Here is a tiny trained network, its code and every weight. The questions are about switching its units off for an input and a class, where a switched-off unit gives its printed mean instead of its output.

import numpy as np


def w(rows, s, z=0):
    codes = np.array(rows[::2]) - 128.0
    scale = np.full(codes.shape[1], s)
    scale[-1] = z or s
    return codes * scale


def f(y):
    return np.maximum(y, 0)


def log_softmax(a):
    a = a - a.max(-1, keepdims=True)
    return a - np.log(np.exp(a).sum(-1, keepdims=True))


def net(x, mask):
    res = np.array(x, float).reshape(1, 3) / 4 @ E
    y = f(res @ A[0][:, :-1].T + A[0][:, -1])
    res = res + np.where(mask, y, B[0][:, -1]) @ B[0][:, :-1]
    return log_softmax(res[-1] @ U[:, :-1].T + U[:, -1])


A, B = {}, {}
E = w([
[91,154,134,174],'x0',
[85,113,109,76],'x1',
[173,121,253,122],'x2',
],0.011)
A[0] = w([
[130,147,108,115,97],'n0',
[63,101,110,178,43],'n1',
[191,133,99,183,160],'n2',
[72,164,64,113,94],'n3',
[161,159,62,134,189],'n4',
[118,126,136,111,46],'n5',
[141,108,137,67,106],'n6',
[145,94,119,161,142],'n7',
[115,167,134,122,42],'n8',
[130,127,113,127,54],'n9',
[169,78,116,192,133],'n10',
[138,116,82,69,3],'n11',
[46,155,51,121,136],'n12',
[138,93,118,128,65],'n13',
[64,95,72,152,121],'n14',
[120,94,161,150,30],'n15',
[121,100,170,8,154],'n16',
[103,153,253,187,89],'n17',
[145,106,83,155,197],'n18',
[129,81,173,166,182],'n19',
[97,111,79,145,95],'n20',
[175,125,38,170,169],'n21',
[176,174,135,119,214],'n22',
[161,178,98,152,34],'n23',
[82,118,83,141,127],'n24',
[155,122,116,134,53],'n25',
[114,113,173,6,123],'n26',
[134,129,149,25,87],'n27',
],0.014,0.0024)
B[0] = w([
[134,124,131,145,145],'n0',
[79,122,102,135,176],'n1',
[179,141,77,80,185],'n2',
[84,97,105,184,221],'n3',
[144,109,74,149,202],'n4',
[129,126,136,127,131],'n5',
[156,93,163,150,161],'n6',
[142,136,107,113,148],'n7',
[123,125,132,133,131],'n8',
[124,125,126,130,135],'n9',
[169,150,81,94,170],'n10',
[148,103,149,208,164],'n11',
[50,101,101,171,255],'n12',
[127,124,134,136,132],'n13',
[81,110,110,172,218],'n14',
[140,159,140,141,150],'n15',
[139,78,183,79,202],'n16',
[137,252,178,177,248],'n17',
[138,123,104,158,184],'n18',
[147,169,162,147,185],'n19',
[121,122,141,186,191],'n20',
[149,103,37,119,224],'n21',
[166,135,148,124,172],'n22',
[140,116,97,99,155],'n23',
[93,116,124,167,199],'n24',
[127,140,127,124,134],'n25',
[141,88,167,52,198],'n26',
[163,82,164,112,175],'n27',
],0.043,0.009)
U = w([
[127,254,156,98,249],'0',
[84,79,49,162,135],'1',
[195,144,56,72,73],'2',
[6,108,161,21,31],'3',
[187,41,197,3,221],'4',
],0.008,0.0019)

Each question gives the input, the list of numbers given to net, and the class t.
The units are the neurons (one row each of A and B). Each row of codes is followed by its name. A weight is (code - 128) times the scale printed after its matrix; where a second scale follows, it is the last column's (A, B and U).
mask holds one flag per neuron, in row order. A switched-off neuron (its flag False) gives its mean, the last column of its row in B, instead of its output. The means were averaged over made-up inputs and are rounded, as every weight is.
A unit's drop is (log p(t) with every unit on - log p(t) with that unit switched off) / (log p(t) with every unit on - log p(t) with every unit switched off).
k most important neurons: the k neurons with the biggest drops, biggest first
drop of u: that unit's drop, to one decimal
input [2,4,7], class 0: 2 most important neurons	n17, n19
input [5,-8,-1], class 2: most important neuron	n2
input [3,3,1], class 3: 2 most important neurons	n17, n21
input [-2,2,8], class 4: 2 most important neurons	n16, n26
input [-5,-3,5], class 4: 2 most important neurons	n16, n26
input [1,-8,0], class 2: 2 most important neurons	n2, n10
input [-7,8,-3], class 4: drop of n26	0.8
input [-8,-8,4], class 0: drop of n17	0.2
input [-4,0,5], class 4: drop of n6	0.0
input [7,6,2], class 0: drop of n17	0.1
